In the rows, 128 means zero.
Each row is followed by its group and then its class within the group.
[136 154 155 121 142  99 137 139 144 120  93 120  97 145 101 158 150 116
 190 144 136 171  66 120 131 114 127 125  36 161 151 101 138 140  90 188
 180]	[45].J719
[137 124 181 139  71 117 109 133 115 141 119 132 115 182 158 108 110 129
   4 183 126 123 123 122 150 137 111 134 153 108  51  78 146 135  83 160
 100]	[48].j428
[127 128 163 149 160 169 161 179 122 126 126 129 132 179 118 164 157  96
 167  70 116 198  18 117 122 131  85 107  69 147 107 167 119 141 109 132
  91]	[48].j439
[139  86 151 152  95 132 126 150 114 127 167 114 133 225 117 150  95  70
 104  86 115 152  69 137 143 106 107 136  79 175 197 116 150 137 100 147
  78]	[48].j646
[133 123 145 141 108  86 108 105 133 130 117 115  98 144 121 105  92 111
 118 159 134  97 142 137 142 103 154 140  99 151 172  41 160 101  86 176
 174]	[45].J719
[124 133 137 146 155 112 142 130 141 128 106 124 113 123  98 137 134 116
 166 108 129 120  96 135 120 107 124 120  78 153 148  90 124 136 100 144
 189]	[45].j203
[133 146 146 133 148 108 137 137 128 129 105 124 104 126  98 149 135 115
 176 118 130 140  97 128 115 121 115 123  63 166 135  88 125 144  98 168
 193]	[45].J18
[130 124 160 135 109 144 136 162 109 137 124 133 124 171 147 121 135 122
  95 139 122 175  93 119 139 148  97 131 130 117  76 139 132 133 111 140
  83]	[48].j646
[124 112 157 140 118 146 129 167 113 134 137 128 125 184 137 127 128 100
  76 112 111 151  82 124 138 129  95 130 123 114 107 127 136 133 109 128
  81]	[48].j439
[134 111 164 159 101 152 131 160 113 139 141 124 131 213 130 158 128  96
 105 111 114 189  62 123 133 129  74 120  88 147 104 141 135 138 110 137
  86]	[48].j439
[127 136 146 127 117  97 125 116 130 135 109 122 105 130 115 114 121 129
 127 141 130 110 141 134 133 123 135 132 108 153 114  77 130 139  94 160
 170]	[45].J18
[130 124 148 140 131  79 128 111 134 132 124 119  97 163  86 112  91 101
  93 126 130  80 133 141 127 101 151 138  92 165 166  31 142 142  76 171
 192]	[45].J18
[128 124 153 132 121  91 121 123 116 132 105 116  91 139 106 113 109 133
 137 153 125 108 163 128 136 123 134 139 105 140 122  54 137 138  88 173
 178]	[45].J18
[118 132 129 131 123  95 116 117 133 135 107 122 104 116 105 117 114 130
 145 145 132  90 174 136 125 123 139 127 124 145 136  59 137 127 107 158
 190]	[45].j203
[134 114 178 145 116 144 148 165 110 139 134 129 128 205 137 133 123  99
  77  90 118 168  61 121 142 120  86 128 109 139  75 136 128 139  95 134
  83]	[48].j439
[133 130 172 142 104 149 133 160 105 133 117 127 122 173 150 135 133 125
  79 154 118 199  90 118 138 134  97 125 128 110  57 134 131 135 103 145
  93]	[48].j428
[128 127 142 130 155 107 130 129 125 129 103 123 102 117  96 114 122 127
 151 107 115  94 140 124 128 118 141 131 111 140 114  78 128 137  96 151
 182]	[45].J18
[134 123 149 123 115  87 109 115 119 136 116 124  94 143 113 107  96 124
 109 132 128  84 171 133 136 130 140 138 124 153 114  38 139 138  88 163
 168]	[45].J18
[133 119 179 157  93 131 132 149 115 138 128 121 119 213 139 139 117  96
  57 137 117 166  68 126 141 123  87 133  96 148  92 105 141 144  88 146
  94]	[48].j428

Each row is followed by its group and then its class within the group.
[123 135 142 132 118 134 145 164 118 129 114 120 129 100 127 157 126  97
 162 131  88 134 116 137 130 146 123 128 119 103 112 144 128  98 119 126
 126]	j250.W
[130 120 136 169 121 158 128 117 113 149 106 133 139 108 131 109 155  75
 148 133 110 144  99 125 105 145 126 129 143 113 126 120 123 102 134 122
 142]	j158.F
[127 108 159 187 114 117 120 162 108 133  94 117 129  97 130 138 150  44
 148 162 122 122 139 146 117 150 124 154 119  85 114 142 119 110 137 118
 132]	j250.D
[120 133 147 156 119 128 137 133  99 119  93 129 140  98 129 132 131  98
 155 134  88 119 122 129 127 142 121 136 124 103 104 131 132 102 118 122
 126]	j250.W
[132 126 130 162 112 152 137 116 106 141 101 131 148  93 131 115 152  76
 159 143 113 144  95 124  96 147 122 129 140 123 114 116 138  88 130 119
 153]	j158.K
[128 125 147 173 125 108 120 155 111 129  89 113 131  98 125 151 142  96
 147 143 122 114 125 136 113 140 121 150 122  85 100 141 123 106 122 117
 124]	j250.D
[125 122 161 169 114 139  99 149  90 130  96 122 134 122 145 132 123  76
 132 131 111 112 127 135 122 139 124 140  98  92 118 133  93 119 135 129
 105]	j250.D
[128 130 130 178 136  90  83 155 111 135 109  90 131  97 122 155 175 132
 106 101 202 107 102 115  98 135 121 159 143 106 108 109 146 118 147 122
 152]	j892.N
[119 130 138 117 123 143 142 125 133 120 124 147 125 150 144 114 105 150
 133 116  63 111 127 131 157 110 129 112 117 111 140 138 106 141 113 117
  88]	j636.H
[136 117 156 163 118 133 108 163 108 133 105 124 130 114 147 141 130  98
 137 119 159 132 124 143 127 145 131 129 117 100 110 133 103 115 134 135
 121]	j250.W
[128 143 109 119 129 145 151 116 121 147 114 128 138  91 118 118 150 101
 155 145  90 152  91 124 105 143 128 131 146 138 119 112 152 106 124 124
 172]	j158.K
[ 96 133 128 116  86 150 122 125 145 115 138 143 113  98 135 110 106 172
 161 121  77 127  75 143  99 123 104 115 132 121 132 107 140 121 109 107
  79]	j636.T
[137 138 122 192 161 109 109  89  97 126 117 139 145 159 138 122 154 137
  67  95 199 107 147 101 124 112 149 138 141 130 129 114 117 129 142 124
 154]	j892.Z
[136 142 121 105 128 138 137 130 124 146  90 131 136  72 124 132 132  86
 180 145  87 149 116 124 115 141 126 127 124 112  95 130 149 103 116 129
 164]	j158.K
